Below are the code and all the weights of a small trained network. Each question names an input and a target symbol and asks about switching units off, where a switched-off unit gives its printed mean instead of its output.

import numpy as np


def w(rows, s, z=0):
    codes = np.array(rows[::2]) - 128.0
    scale = np.full(codes.shape[1], s)
    scale[-1] = z or s
    return codes * scale


def f(y):
    return np.maximum(y, 0)


def softmax(a):
    e = np.exp(a - a.max(-1, keepdims=True))
    return e / e.sum(-1, keepdims=True)


def log_softmax(a):
    a = a - a.max(-1, keepdims=True)
    return a - np.log(np.exp(a).sum(-1, keepdims=True))


def net(x, mask):
    ids = ['ΔΘΣΨαλμξτ'.index(c) for c in x.split()]
    T = len(ids)
    res = E[ids] + P[:T]
    r = res
    for j in range(2):
        rows = slice(4 * j, 4 * j + 4)
        q, k, v = (r @ M[0][rows].T for M in (Q, K, V))
        z = softmax(np.where(np.tri(T) > 0, q @ k.T / 4**0.5, -1e9)) @ v
        o = O[0][rows]
        res = res + np.where(mask[j], z, o[:, -1]) @ o[:, :-1]
    y = f(res @ A[0][:, :-1].T + A[0][:, -1])
    res = res + np.where(mask[2:10], y, B[0][:, -1]) @ B[0][:, :-1]
    return log_softmax(res[-1] @ U[:, :-1].T + U[:, -1])


Q, K, V, O, A, B = {}, {}, {}, {}, {}, {}
E = w([
[111,178,156],'Δ',
[68,169,72],'Θ',
[175,194,219],'Σ',
[217,83,50],'Ψ',
[99,8,129],'α',
[211,114,132],'λ',
[95,183,103],'μ',
[30,148,134],'ξ',
[204,81,242],'τ',
],0.013)
P = w([
[40,65,183],'0',
[42,50,190],'1',
[40,33,182],'2',
[38,21,179],'3',
[47,12,177],'4',
[57,8,176],'5',
[39,2,179],'6',
[49,4,178],'7',
],0.0025)
Q[0] = w([
[139,201,136],'h0',
[94,168,142],'h0',
[126,177,63],'h0',
[115,2,176],'h0',
[122,167,149],'h1',
[94,180,167],'h1',
[142,117,117],'h1',
[192,117,96],'h1',
],0.042)
K[0] = w([
[155,238,98],'h0',
[84,180,170],'h0',
[114,125,65],'h0',
[106,5,221],'h0',
[109,121,170],'h1',
[113,81,190],'h1',
[128,150,112],'h1',
[109,217,100],'h1',
],0.033)
V[0] = w([
[148,3,52],'h0',
[54,143,224],'h0',
[76,69,243],'h0',
[200,24,113],'h0',
[136,98,224],'h1',
[91,22,134],'h1',
[133,134,180],'h1',
[180,197,121],'h1',
],0.0063)
O[0] = w([
[145,3,124,201],'h0',
[54,143,230,178],'h0',
[101,74,251,252],'h0',
[238,32,104,202],'h0',
[239,52,132,162],'h1',
[88,41,200,187],'h1',
[189,106,110,136],'h1',
[179,179,101,84],'h1',
],0.0071,0.0025)
A[0] = w([
[77,150,3,143],'n0',
[135,214,126,125],'n1',
[223,121,116,95],'n2',
[224,192,169,177],'n3',
[147,101,51,191],'n4',
[119,125,74,236],'n5',
[191,156,205,2],'n6',
[144,56,43,49],'n7',
],0.012,0.0063)
B[0] = w([
[146,23,85,220],'n0',
[147,205,74,186],'n1',
[60,134,146,254],'n2',
[213,102,193,241],'n3',
[132,135,208,248],'n4',
[178,184,108,232],'n5',
[103,123,6,180],'n6',
[80,158,60,249],'n7',
],0.022,0.005)
U = w([
[124,255,134,156],'Δ',
[198,70,96,42],'Θ',
[246,167,149,1],'Σ',
[24,112,123,64],'Ψ',
[22,115,187,144],'α',
[144,210,223,174],'λ',
[141,170,102,177],'μ',
[28,210,145,113],'ξ',
[183,101,200,190],'τ',
],0.0078,0.0097)

Each question gives the input, a string of symbols that net reads in full, and the target symbol t.
The units are the heads (4 rows each of Q, K, V and O) and the neurons (one row each of A and B). Each row of codes is followed by its name. A weight is (code - 128) times the scale printed after its matrix; where a second scale follows, it is the last column's (O, A, B and U).
mask holds one flag per unit, heads first, then neurons. A switched-off unit (its flag False) gives its mean, the last column of its rows in O or B, instead of its output. The means were averaged over made-up inputs and are rounded, as every weight is.
A unit's drop is (log p(t) with every unit on - log p(t) with that unit switched off) / (log p(t) with every unit on - log p(t) with every unit switched off).
The circuit of an input: a set's keep is (log p(t) with only the set's units on - log p(t) with every unit switched off) / (log p(t) with every unit on - log p(t) with every unit switched off). Starting from all 10 units, units are removed one at a time, each time the one whose removal leaves the highest keep (on an exact tie, the one counted first), for as long as the keep stays at least 0.8.
circuit, biggest first: the units of the circuit, biggest drop first
unit that matters most: the unit with the biggest drop
k most important neurons: the k neurons with the biggest drops, biggest first
which heads matter: for each layer, one digit per head in row order, 1 if its drop is at least 0.15 and else 0, layers parted by /
drop of u: that unit's drop, to one decimal
input λ α λ Ψ, target α: circuit, biggest first	(h0; n4; n2; n7)
input Θ Θ Θ Δ λ λ Ψ, target Ψ: circuit, biggest first	(h0; n2)
input μ α λ Θ Δ, target α: which heads matter	01
input Ψ Δ λ λ α λ, target α: circuit, biggest first	(h0; n2; n5; n7)
input λ μ λ λ, target λ: unit that matters most	n0
input λ τ Ψ Θ Σ, target Σ: circuit, biggest first	(n3; h0; n6; h1)
input λ μ λ Ψ Δ λ λ λ, target λ: 2 most important neurons	(n0; n4)
input ξ α α Δ Θ ξ Σ λ, target α: 2 most important neurons	(n3; n5)
input λ λ Θ λ λ Θ Θ, target Θ: circuit, biggest first	(n0; h0)
input λ λ λ Ψ Θ λ τ, target Θ: 3 most important neurons	(n6; n4; n2)
input λ Θ Θ Ψ Δ, target Δ: 3 most important neurons	(n1; n0; n4)
input λ λ α α α, target Ψ: drop of n7	1.4
input λ λ Θ λ ξ α Δ, target α: drop of n1	0.2
input Δ τ λ λ ξ, target τ: drop of n2	0.5
